Read these off the table that follows.
1) The largest entry in the first row?
2) The entry just right of -625?
3) The entry directly below 596?
4) The second smallest entry?
5) The entry directly below -946?
6) The entry in the bottom-left corner?
7) The last entry, reading row by row?
8) The maximum?
-304	-268	657	-946	620	-340	524	-817	517	-87	-429	239	-244	-326
-509	-625	-311	186	50	362	197	-123	61	-650	642	379	732	742
-690	-643	596	-413	644	573	552	-388	697	-308	427	762	496	425
-331	-244	627	-863	538	-305	462	-722	441	-106	-467	177	-280	-364
1) 657
2) -311
3) 627
4) -863
5) 186
6) -331
7) -364
8) 762
